Here is a tiny trained network, its code and every weight. The questions are about switching its units off for an input and a target symbol, where a switched-off unit gives its printed mean instead of its output.

import numpy as np


def w(rows, s, z=0):
    codes = np.array(rows[::2]) - 128.0
    scale = np.full(codes.shape[1], s)
    scale[-1] = z or s
    return codes * scale


def f(y):
    return y / 2 * (1 + np.tanh(0.7978845608 * (y + 0.044715 * y**3)))


def softmax(a):
    e = np.exp(a - a.max(-1, keepdims=True))
    return e / e.sum(-1, keepdims=True)


def log_softmax(a):
    a = a - a.max(-1, keepdims=True)
    return a - np.log(np.exp(a).sum(-1, keepdims=True))


def net(x, mask):
    ids = ['ΘΞΠΣαβδζηλτ'.index(c) for c in x.split()]
    T = len(ids)
    res = E[ids] + P[:T]
    r = res
    for j in range(2):
        rows = slice(2 * j, 2 * j + 2)
        q, k, v = (r @ M[0][rows].T for M in (Q, K, V))
        z = softmax(np.where(np.tri(T) > 0, q @ k.T / 2**0.5, -1e9)) @ v
        o = O[0][rows]
        res = res + np.where(mask[j], z, o[:, -1]) @ o[:, :-1]
    y = f(res @ A[0][:, :-1].T + A[0][:, -1])
    res = res + np.where(mask[2:10], y, B[0][:, -1]) @ B[0][:, :-1]
    return log_softmax(res[-1] @ U[:, :-1].T + U[:, -1])


Q, K, V, O, A, B = {}, {}, {}, {}, {}, {}
E = w([
[162,233,88,116,165,184],'Θ',
[179,124,133,191,200,111],'Ξ',
[177,114,160,133,127,125],'Π',
[114,113,130,128,158,197],'Σ',
[132,101,180,160,84,113],'α',
[63,87,44,206,252,143],'β',
[111,182,205,99,75,177],'δ',
[198,195,108,144,141,129],'ζ',
[88,99,236,179,156,124],'η',
[127,173,45,137,117,119],'λ',
[175,195,155,129,32,125],'τ',
],0.017)
P = w([
[81,166,145,126,125,1],'0',
[33,138,198,151,57,214],'1',
[25,205,167,196,66,197],'2',
[126,124,136,179,73,106],'3',
[98,114,155,177,66,157],'4',
[100,127,167,182,57,168],'5',
],0.0066)
Q[0] = w([
[105,165,112,203,165,211],'head 1',
[130,97,112,35,198,24],'head 1',
[101,210,156,254,127,167],'head 2',
[210,170,138,191,170,144],'head 2',
],0.0068)
K[0] = w([
[91,184,132,76,147,26],'head 1',
[87,101,126,150,85,247],'head 1',
[112,198,157,88,178,2],'head 2',
[117,62,115,103,125,104],'head 2',
],0.0075)
V[0] = w([
[72,207,149,88,116,255],'head 1',
[169,39,239,214,51,50],'head 1',
[36,75,170,194,179,173],'head 2',
[115,118,157,26,23,214],'head 2',
],0.0077)
O[0] = w([
[87,103,145,32,245,101,125],'head 1',
[69,176,50,200,98,77,94],'head 1',
[1,65,144,4,84,140,215],'head 2',
[93,213,134,83,155,39,2],'head 2',
],0.0072,0.0068)
A[0] = w([
[130,64,136,166,24,80,109],'neuron 1',
[84,234,144,246,175,148,168],'neuron 2',
[138,122,32,132,139,175,69],'neuron 3',
[175,68,184,234,66,183,29],'neuron 4',
[115,55,161,159,177,84,110],'neuron 5',
[161,90,198,139,205,175,67],'neuron 6',
[11,92,159,164,245,112,86],'neuron 7',
[89,142,123,253,3,100,3],'neuron 8',
],0.0067,0.004)
B[0] = w([
[60,163,72,111,146,126,166],'neuron 1',
[191,78,118,59,144,1,220],'neuron 2',
[186,152,97,56,157,175,163],'neuron 3',
[148,84,127,180,254,136,239],'neuron 4',
[110,219,121,42,185,164,170],'neuron 5',
[179,128,105,89,84,129,175],'neuron 6',
[172,156,131,173,159,148,254],'neuron 7',
[124,185,46,85,191,143,191],'neuron 8',
],0.0081,0.0068)
U = w([
[254,229,135,65,152,200,7],'Θ',
[160,180,37,170,186,186,15],'Ξ',
[164,235,77,220,93,137,143],'Π',
[98,231,167,114,138,159,172],'Σ',
[131,70,5,63,89,68,96],'α',
[123,106,105,149,101,191,253],'β',
[80,152,174,102,211,63,159],'δ',
[229,101,147,234,137,94,139],'ζ',
[39,143,53,163,110,102,55],'η',
[246,167,130,217,90,142,128],'λ',
[166,86,88,126,114,40,177],'τ',
],0.0066,0.0043)

Each question gives the input, a string of symbols that net reads in full, and the target symbol t.
The units are the heads (2 rows each of Q, K, V and O) and the neurons (one row each of A and B). Each row of codes is followed by its name. A weight is (code - 128) times the scale printed after its matrix; where a second scale follows, it is the last column's (O, A, B and U).
mask holds one flag per unit, heads first, then neurons. A switched-off unit (its flag False) gives its mean, the last column of its rows in O or B, instead of its output. The means were averaged over made-up inputs and are rounded, as every weight is.
A unit's drop is (log p(t) with every unit on - log p(t) with that unit switched off) / (log p(t) with every unit on - log p(t) with every unit switched off).
The circuit of an input: a set's keep is (log p(t) with only the set's units on - log p(t) with every unit switched off) / (log p(t) with every unit on - log p(t) with every unit switched off). Starting from all 10 units, units are removed one at a time, each time the one whose removal leaves the highest keep (on an exact tie, the one counted first), for as long as the keep stays at least 0.8.
circuit, biggest first: the units of the circuit, biggest drop first
most important unit: the unit with the biggest drop
top k neurons: the k neurons with the biggest drops, biggest first
heads that matter: for each layer, one digit per head in row order, 1 if its drop is at least 0.15 and else 0, layers parted by /
drop of u: that unit's drop, to one decimal
input τ α τ τ α ζ, target τ: most important unit => neuron 2
input δ Ξ Θ, target δ: heads that matter => 11
input Θ β Θ δ β, target Θ: top 3 neurons => neuron 5; neuron 6; neuron 7
input β β β δ, target β: circuit, biggest first => head 2; neuron 2; neuron 5
input β β η Θ, target β: heads that matter => 01
input Θ Θ Ξ, target Θ: circuit, biggest first => head 1; neuron 6
input δ Π Ξ, target δ: circuit, biggest first => head 2; head 1
input β η β λ, target β: circuit, biggest first => neuron 2; head 2
input ζ β Ξ, target ζ: circuit, biggest first => head 2; neuron 4; neuron 2
input Ξ η η, target Ξ: top 3 neurons => neuron 8; neuron 4; neuron 1
input Ξ Π Σ, target Ξ: circuit, biggest first => head 1; neuron 8; neuron 4
input β β λ, target β: circuit, biggest first => head 2; head 1; neuron 2
input δ η β Θ δ β, target δ: top 2 neurons => neuron 5; neuron 8
input β β δ ζ, target β: top 2 neurons => neuron 2; neuron 7
input β β Σ, target β: circuit, biggest first => head 2; head 1
input β β β Σ, target β: circuit, biggest first => head 2; neuron 2
input δ ζ δ δ α, target δ: top neuron => neuron 6
input β δ β η α, target η: heads that matter => 11
input β β δ, target β: circuit, biggest first => head 2; head 1; neuron 5
input η β δ, target η: most important unit => head 1
input β β β β η τ, target β: heads that matter => 01
input Θ Θ Σ Σ β, target Θ: heads that matter => 10
input Θ δ δ, target Θ: heads that matter => 11
input β β λ β Ξ Ξ, target β: top 2 neurons => neuron 2; neuron 7
input Ξ α ζ, target Ξ: top 2 neurons => neuron 8; neuron 4
input δ δ β, target δ: drop of neuron 2 => 0.3
input β β β, target β: circuit, biggest first => head 2
input δ τ δ, target δ: drop of neuron 4 => -0.1
input β δ β, target β: drop of head 1 => 0.2
